Here is a tiny trained network, its code and every weight. The questions are about switching its units off for an input and a target symbol, where a switched-off unit gives its printed mean instead of its output.

import numpy as np


def w(rows, s, z=0):
    codes = np.array(rows[::2]) - 128.0
    scale = np.full(codes.shape[1], s)
    scale[-1] = z or s
    return codes * scale


def f(y):
    return np.maximum(y, 0)


def softmax(a):
    e = np.exp(a - a.max(-1, keepdims=True))
    return e / e.sum(-1, keepdims=True)


def log_softmax(a):
    a = a - a.max(-1, keepdims=True)
    return a - np.log(np.exp(a).sum(-1, keepdims=True))


def net(x, mask):
    ids = ['Φγδηλμξω'.index(c) for c in x.split()]
    T = len(ids)
    res = E[ids] + P[:T]
    q, k, v = (res @ M[0].T for M in (Q, K, V))
    z = softmax(np.where(np.tri(T) > 0, q @ k.T / 2**0.5, -1e9)) @ v
    res = res + np.where(mask[0], z, O[0][:, -1]) @ O[0][:, :-1]
    y = f(res @ A[0][:, :-1].T + A[0][:, -1])
    res = res + np.where(mask[1:13], y, B[0][:, -1]) @ B[0][:, :-1]
    return log_softmax(res[-1] @ U[:, :-1].T + U[:, -1])


Q, K, V, O, A, B = {}, {}, {}, {}, {}, {}
E = w([
[141,133,203,186],'Φ',
[117,103,143,165],'γ',
[57,96,188,114],'δ',
[151,102,86,206],'η',
[57,60,58,122],'λ',
[199,141,137,250],'μ',
[143,118,148,191],'ξ',
[64,185,6,83],'ω',
],0.012)
P = w([
[114,166,137,169],'0',
[57,13,135,225],'1',
[51,60,133,173],'2',
[116,87,121,213],'3',
[200,237,79,1],'4',
[169,172,57,82],'5',
[115,161,114,69],'6',
[97,104,87,169],'7',
[129,162,116,98],'8',
],0.0087)
Q[0] = w([
[177,164,146,11],'h1',
[214,182,85,56],'h1',
],0.012)
K[0] = w([
[141,46,155,222],'h1',
[100,11,168,135],'h1',
],0.012)
V[0] = w([
[10,83,111,53],'h1',
[111,161,189,111],'h1',
],0.014)
O[0] = w([
[64,112,252,103,254],'h1',
[197,34,136,89,105],'h1',
],0.014,0.00049)
A[0] = w([
[124,197,66,151,130],'n1',
[147,146,112,115,95],'n2',
[98,146,132,153,111],'n3',
[144,1,78,189,254],'n4',
[103,70,140,76,200],'n5',
[77,173,183,152,172],'n6',
[193,123,184,184,161],'n7',
[66,163,196,189,133],'n8',
[217,88,117,84,181],'n9',
[179,118,116,110,119],'n10',
[179,71,141,133,134],'n11',
[132,102,149,210,164],'n12',
],0.0096,0.0057)
B[0] = w([
[30,33,177,212,179],'n1',
[98,72,116,90,135],'n2',
[122,140,91,62,148],'n3',
[200,240,197,118,251],'n4',
[202,125,158,157,183],'n5',
[115,77,49,135,217],'n6',
[81,108,114,57,178],'n7',
[134,94,10,126,225],'n8',
[187,94,3,9,170],'n9',
[125,86,35,111,148],'n10',
[118,106,176,28,158],'n11',
[41,211,177,70,192],'n12',
],0.0057,0.011)
U = w([
[156,57,241,74,186],'Φ',
[185,128,95,13,121],'γ',
[155,134,162,183,173],'δ',
[164,86,85,220,32],'η',
[115,87,130,128,21],'λ',
[96,188,169,255,93],'μ',
[121,219,214,172,253],'ξ',
[42,106,98,96,132],'ω',
],0.0063,0.0033)

Each question gives the input, a string of symbols that net reads in full, and the target symbol t.
The units are the heads (2 rows each of Q, K, V and O) and the neurons (one row each of A and B). Each row of codes is followed by its name. A weight is (code - 128) times the scale printed after its matrix; where a second scale follows, it is the last column's (O, A, B and U).
mask holds one flag per unit, heads first, then neurons. A switched-off unit (its flag False) gives its mean, the last column of its rows in O or B, instead of its output. The means were averaged over made-up inputs and are rounded, as every weight is.
A unit's drop is (log p(t) with every unit on - log p(t) with that unit switched off) / (log p(t) with every unit on - log p(t) with every unit switched off).
The circuit of an input: a set's keep is (log p(t) with only the set's units on - log p(t) with every unit switched off) / (log p(t) with every unit on - log p(t) with every unit switched off). Starting from the 12 units with the biggest drops (on a tie, the unit counted first), units are removed one at a time, each time the one whose removal leaves the highest keep (on an exact tie, the one counted first), for as long as the keep stays at least 0.8.
units of the circuit, in order: the units of the circuit, biggest drop first
top k neurons: the k neurons with the biggest drops, biggest first
drop of u: that unit's drop, to one decimal
input δ γ ω γ λ Φ Φ γ, target ω: units of the circuit, in order -> h1, n8, n4
input Φ γ γ η, target γ: top 3 neurons -> n9, n4, n11
input γ Φ ξ, target ξ: top neuron -> n4
input ξ λ Φ λ δ, target ω: units of the circuit, in order -> h1, n8, n6
input ω η η μ γ Φ, target μ: units of the circuit, in order -> h1, n1, n9
input Φ μ Φ Φ Φ, target η: units of the circuit, in order -> h1, n1
input δ Φ ξ μ Φ γ ω ξ, target ω: top 3 neurons -> n8, n4, n6
input γ δ η, target ξ: top 4 neurons -> n4, n8, n6, n12
input δ δ Φ μ, target Φ: top 2 neurons -> n11, n7
input η λ Φ, target μ: top 2 neurons -> n1, n9
input γ ξ Φ λ, target ξ: top 4 neurons -> n4, n8, n6, n9
input μ Φ Φ η, target η: top 2 neurons -> n1, n9
input δ ξ ξ, target Φ: drop of n11 -> 0.1
input η ξ Φ γ, target μ: drop of n6 -> 0.0
input μ Φ Φ δ, target η: units of the circuit, in order -> h1
input Φ ω ξ, target ω: drop of n4 -> 0.2
